Here is a tiny trained network, its code and every weight. The questions are about switching its units off for an input and a class, where a switched-off unit gives its printed mean instead of its output.

import numpy as np


def w(rows, s, z=0):
    codes = np.array(rows[::2]) - 128.0
    scale = np.full(codes.shape[1], s)
    scale[-1] = z or s
    return codes * scale


def norm(h):
    return h / np.sqrt((h * h).mean(-1, keepdims=True) + 1e-5)


def f(y):
    return y / 2 * (1 + np.tanh(0.7978845608 * (y + 0.044715 * y**3)))


def log_softmax(a):
    a = a - a.max(-1, keepdims=True)
    return a - np.log(np.exp(a).sum(-1, keepdims=True))


def net(x, mask):
    res = np.array(x, float).reshape(1, 5) / 4 @ E
    u = 0
    for l in range(3):
        y = f(norm(res) @ A[l][:, :-1].T + A[l][:, -1])
        res = res + np.where(mask[u : u + 4], y, B[l][:, -1]) @ B[l][:, :-1]
        u += 4
    return log_softmax(norm(res)[-1] @ U[:, :-1].T + U[:, -1])


A, B = {}, {}
E = w([
[255,26,212,65],'x0',
[136,132,122,124],'x1',
[127,127,131,129],'x2',
[124,127,130,128],'x3',
[101,211,240,24],'x4',
],0.0054)
A[0] = w([
[163,151,29,140,42],'L0N1',
[151,39,98,134,4],'L0N2',
[177,82,134,112,228],'L0N3',
[91,82,107,255,42],'L0N4',
],0.011,0.0017)
B[0] = w([
[68,90,109,127,187],'L0N1',
[109,228,178,255,214],'L0N2',
[174,76,142,221,234],'L0N3',
[153,103,97,33,255],'L0N4',
],0.0086,0.0045)
A[1] = w([
[90,122,142,198,103],'L1N1',
[181,61,126,103,140],'L1N2',
[100,2,157,143,5],'L1N3',
[149,145,62,28,211],'L1N4',
],0.0092,0.0015)
B[1] = w([
[171,79,108,79,171],'L1N1',
[2,79,238,30,204],'L1N2',
[107,202,116,12,180],'L1N3',
[93,128,77,210,253],'L1N4',
],0.006,0.0029)
A[2] = w([
[152,95,161,150,253],'L2N1',
[58,254,150,150,145],'L2N2',
[225,103,227,14,84],'L2N3',
[183,50,146,199,42],'L2N4',
],0.0087,0.0039)
B[2] = w([
[7,130,173,147,227],'L2N1',
[214,48,216,33,243],'L2N2',
[102,252,46,169,254],'L2N3',
[254,51,143,146,198],'L2N4',
],0.0094,0.0047)
U = w([
[82,119,55,137,199],'0',
[85,254,162,141,146],'1',
[133,146,137,124,1],'2',
[170,81,161,198,198],'3',
[158,126,197,56,222],'4',
[150,147,123,117,13],'5',
],0.023,0.0076)

Each question gives the input, the list of numbers given to net, and the class t.
The units are the neurons (one row each of A and B). Each row of codes is followed by its name. A weight is (code - 128) times the scale printed after its matrix; where a second scale follows, it is the last column's (A, B and U).
mask holds one flag per neuron, layer by layer. A switched-off neuron (its flag False) gives its mean, the last column of its row in B, instead of its output. The means were averaged over made-up inputs and are rounded, as every weight is.
A unit's drop is (log p(t) with every unit on - log p(t) with that unit switched off) / (log p(t) with every unit on - log p(t) with every unit switched off).
The circuit of an input: a set's keep is (log p(t) with only the set's units on - log p(t) with every unit switched off) / (log p(t) with every unit on - log p(t) with every unit switched off). Starting from all 12 units, units are removed one at a time, each time the one whose removal leaves the highest keep (on an exact tie, the one counted first), for as long as the keep stays at least 0.8.
circuit, biggest first: the units of the circuit, biggest drop first
k most important neurons: the k neurons with the biggest drops, biggest first
top k neurons in layer l: the k neurons of layer l with the biggest drops, biggest first
drop when u is switched off: that unit's drop, to one decimal
input [-6,1,3,-5,8], class 4: top neuron in layer 2	(L2N2)
input [0,-2,-3,6,-7], class 0: 3 most important neurons	(L0N4, L0N1, L2N2)
input [-1,4,8,1,0], class 0: 2 most important neurons	(L0N2, L0N3)
input [5,-6,2,4,0], class 3: 3 most important neurons	(L0N3, L0N4, L2N4)
input [8,-1,1,7,-1], class 3: top 2 neurons in layer 0	(L0N3, L0N4)
input [-1,7,-2,4,1], class 4: 2 most important neurons	(L0N3, L0N4)
input [7,-7,-3,-4,1], class 1: 2 most important neurons	(L2N3, L1N3)
input [1,3,3,-7,8], class 1: top 2 neurons in layer 2	(L2N3, L2N4)
input [0,-6,1,-7,-6], class 0: 2 most important neurons	(L0N4, L0N1)
input [8,2,7,-4,-1], class 3: 3 most important neurons	(L0N3, L2N4, L0N4)
input [-3,-7,-6,4,2], class 4: drop when L2N1 is switched off	0.0
input [7,-7,-7,2,8], class 1: drop when L2N3 is switched off	0.4
input [-2,7,3,5,6], class 4: drop when L2N2 is switched off	0.2
input [-3,7,3,5,7], class 4: circuit, biggest first	(L2N2)
input [-5,8,3,-4,7], class 4: drop when L2N2 is switched off	0.4
